Below is a small trained network, with its code and all its weights. Each question gives an input and a target symbol and asks what happens when units are switched off, that is, made to give their printed mean instead of their output.

import numpy as np


def w(rows, s, z=0):
    codes = np.array(rows[::2]) - 128.0
    scale = np.full(codes.shape[1], s)
    scale[-1] = z or s
    return codes * scale


def f(y):
    return y / 2 * (1 + np.tanh(0.7978845608 * (y + 0.044715 * y**3)))


def softmax(a):
    e = np.exp(a - a.max(-1, keepdims=True))
    return e / e.sum(-1, keepdims=True)


def log_softmax(a):
    a = a - a.max(-1, keepdims=True)
    return a - np.log(np.exp(a).sum(-1, keepdims=True))


def net(x, mask):
    ids = ['ΓΛΣΩβδεθτφψ'.index(c) for c in x.split()]
    T = len(ids)
    res = E[ids] + P[:T]
    q, k, v = (res @ M[0].T for M in (Q, K, V))
    z = softmax(np.where(np.tri(T) > 0, q @ k.T / 3**0.5, -1e9)) @ v
    res = res + np.where(mask[0], z, O[0][:, -1]) @ O[0][:, :-1]
    y = f(res @ A[0][:, :-1].T + A[0][:, -1])
    res = res + np.where(mask[1:9], y, B[0][:, -1]) @ B[0][:, :-1]
    return log_softmax(res[-1] @ U[:, :-1].T + U[:, -1])


Q, K, V, O, A, B = {}, {}, {}, {}, {}, {}
E = w([
[130,79,130,160,107,193,109],'Γ',
[83,150,85,137,150,63,78],'Λ',
[99,126,137,91,152,124,143],'Σ',
[196,67,128,165,157,149,127],'Ω',
[119,98,153,123,175,160,147],'β',
[10,140,155,87,115,109,136],'δ',
[120,133,112,118,115,249,146],'ε',
[150,111,110,88,94,62,97],'θ',
[134,152,119,34,173,44,154],'τ',
[184,108,121,94,177,71,146],'φ',
[104,110,108,124,29,151,85],'ψ',
],0.017)
P = w([
[130,143,135,146,115,156,147],'0',
[110,36,118,64,110,154,122],'1',
[51,106,73,107,163,154,107],'2',
[149,195,134,174,90,146,204],'3',
[180,135,221,81,93,187,41],'4',
[95,44,32,30,190,200,89],'5',
[15,92,164,121,197,39,220],'6',
[224,203,204,164,144,165,77],'7',
[80,237,113,214,159,112,38],'8',
[50,147,10,175,207,109,133],'9',
[145,74,140,27,156,152,57],'10',
[179,190,163,126,115,168,13],'11',
],0.012)
Q[0] = w([
[30,99,4,214,129,72,242],'H0',
[100,1,31,67,169,150,86],'H0',
[163,133,161,165,82,105,228],'H0',
],0.0094)
K[0] = w([
[160,140,229,106,111,132,123],'H0',
[153,248,136,199,121,124,87],'H0',
[151,69,115,64,69,167,131],'H0',
],0.015)
V[0] = w([
[45,171,81,145,46,250,94],'H0',
[207,1,137,245,131,170,107],'H0',
[89,155,177,133,236,188,187],'H0',
],0.0089)
O[0] = w([
[14,193,2,139,85,105,135,103],'H0',
[25,129,181,36,53,162,68,1],'H0',
[128,136,148,77,60,156,249,104],'H0',
],0.013,0.0041)
A[0] = w([
[163,145,120,106,89,96,80,255],'N0',
[168,115,143,145,182,178,97,176],'N1',
[105,137,2,189,160,125,175,114],'N2',
[89,246,76,74,153,127,84,126],'N3',
[115,216,150,44,222,121,123,133],'N4',
[133,82,187,90,149,137,120,72],'N5',
[166,135,110,156,146,105,191,137],'N6',
[170,123,78,137,52,97,182,145],'N7',
],0.0086,0.0074)
B[0] = w([
[64,79,131,130,253,179,161,206],'N0',
[131,237,71,101,131,134,142,248],'N1',
[159,197,254,176,83,94,123,227],'N2',
[218,105,69,146,100,216,99,214],'N3',
[175,69,121,201,96,210,129,175],'N4',
[205,207,115,194,90,59,72,164],'N5',
[48,55,109,182,78,221,67,206],'N6',
[54,133,188,131,199,124,128,176],'N7',
],0.0077,0.012)
U = w([
[94,66,105,121,127,214,98,30],'Γ',
[121,99,136,145,116,118,101,111],'Λ',
[84,81,150,139,162,166,179,118],'Σ',
[123,73,237,103,120,196,35,39],'Ω',
[102,110,181,45,163,186,220,176],'β',
[97,91,195,188,113,137,118,97],'δ',
[131,215,98,103,111,140,167,158],'ε',
[68,154,148,108,241,153,55,220],'θ',
[188,2,121,193,104,182,151,115],'τ',
[228,136,192,77,85,117,93,100],'φ',
[147,96,118,175,78,135,25,3],'ψ',
],0.0053,0.0057)

Each question gives the input, a string of symbols that net reads in full, and the target symbol t.
The units are the heads (3 rows each of Q, K, V and O) and the neurons (one row each of A and B). Each row of codes is followed by its name. A weight is (code - 128) times the scale printed after its matrix; where a second scale follows, it is the last column's (O, A, B and U).
mask holds one flag per unit, heads first, then neurons. A switched-off unit (its flag False) gives its mean, the last column of its rows in O or B, instead of its output. The means were averaged over made-up inputs and are rounded, as every weight is.
A unit's drop is (log p(t) with every unit on - log p(t) with that unit switched off) / (log p(t) with every unit on - log p(t) with every unit switched off).
The circuit of an input: a set's keep is (log p(t) with only the set's units on - log p(t) with every unit switched off) / (log p(t) with every unit on - log p(t) with every unit switched off). Starting from all 9 units, units are removed one at a time, each time the one whose removal leaves the highest keep (on an exact tie, the one counted first), for as long as the keep stays at least 0.8.
circuit, biggest first: the units of the circuit, biggest drop first
most important unit: the unit with the biggest drop
top k neurons: the k neurons with the biggest drops, biggest first
drop of u: that unit's drop, to one decimal
input δ Σ Λ θ τ ψ Γ θ Ω θ Λ θ, target θ: most important unit => N0
input δ τ Σ θ β δ θ θ θ φ θ β, target φ: circuit, biggest first => [H0, N5]
input τ δ ε Γ θ τ θ ψ β β, target ψ: circuit, biggest first => [H0, N3, N2]
input τ ε θ τ δ ψ Σ θ, target ψ: top 4 neurons => [N3, N2, N1, N7]
input ε τ δ φ ψ Γ, target φ: circuit, biggest first => [H0, N5, N6]
input ψ θ ψ Γ θ θ ψ, target θ: circuit, biggest first => [H0, N3]
input Ω τ θ τ β τ β θ, target τ: top 2 neurons => [N6, N2]
input τ ε Γ ψ θ Ω, target ψ: circuit, biggest first => [H0, N3, N2]
input θ β Σ ε, target β: circuit, biggest first => [H0, N5]
input Γ Σ δ, target Γ: circuit, biggest first => [H0, N3]
input θ φ τ δ, target φ: top 2 neurons => [N5, N6]
input θ θ θ θ Γ Γ Σ ψ ε ψ, target ψ: top 4 neurons => [N3, N2, N1, N7]
input θ τ θ Γ β θ θ Ω θ β ε, target θ: top 2 neurons => [N3, N1]
input Ω ψ ψ β Σ τ β τ, target τ: circuit, biggest first => [N6, H0]
input τ β φ β φ θ ψ Γ τ τ, target Γ: circuit, biggest first => [H0, N3, N4]
input ε Ω τ Γ τ θ τ β Λ, target τ: circuit, biggest first => [H0]
input ε Λ ε Λ φ ψ τ θ δ ψ θ φ, target ψ: circuit, biggest first => [H0, N3]
input θ Γ τ ψ θ δ, target ψ: circuit, biggest first => [H0, N3, N2]
input ε β τ, target ε: top 2 neurons => [N2, N6]
input Γ θ θ Λ, target θ: top neuron => [N0]
input φ ε τ θ φ τ β, target φ: top 2 neurons => [N5, N0]
input θ τ ε Ω ε θ φ, target ε: top 4 neurons => [N6, N2, N0, N3]
input β θ β θ β Γ δ τ ε ε, target τ: drop of N6 => 0.7
input θ θ φ Σ, target θ: drop of N5 => 0.0
input β θ θ Ω β, target θ: drop of H0 => 0.7
input ε ψ ψ θ θ Ω, target θ: drop of N4 => 0.1
input ε θ ψ θ β φ θ, target β: top neuron => [N6]
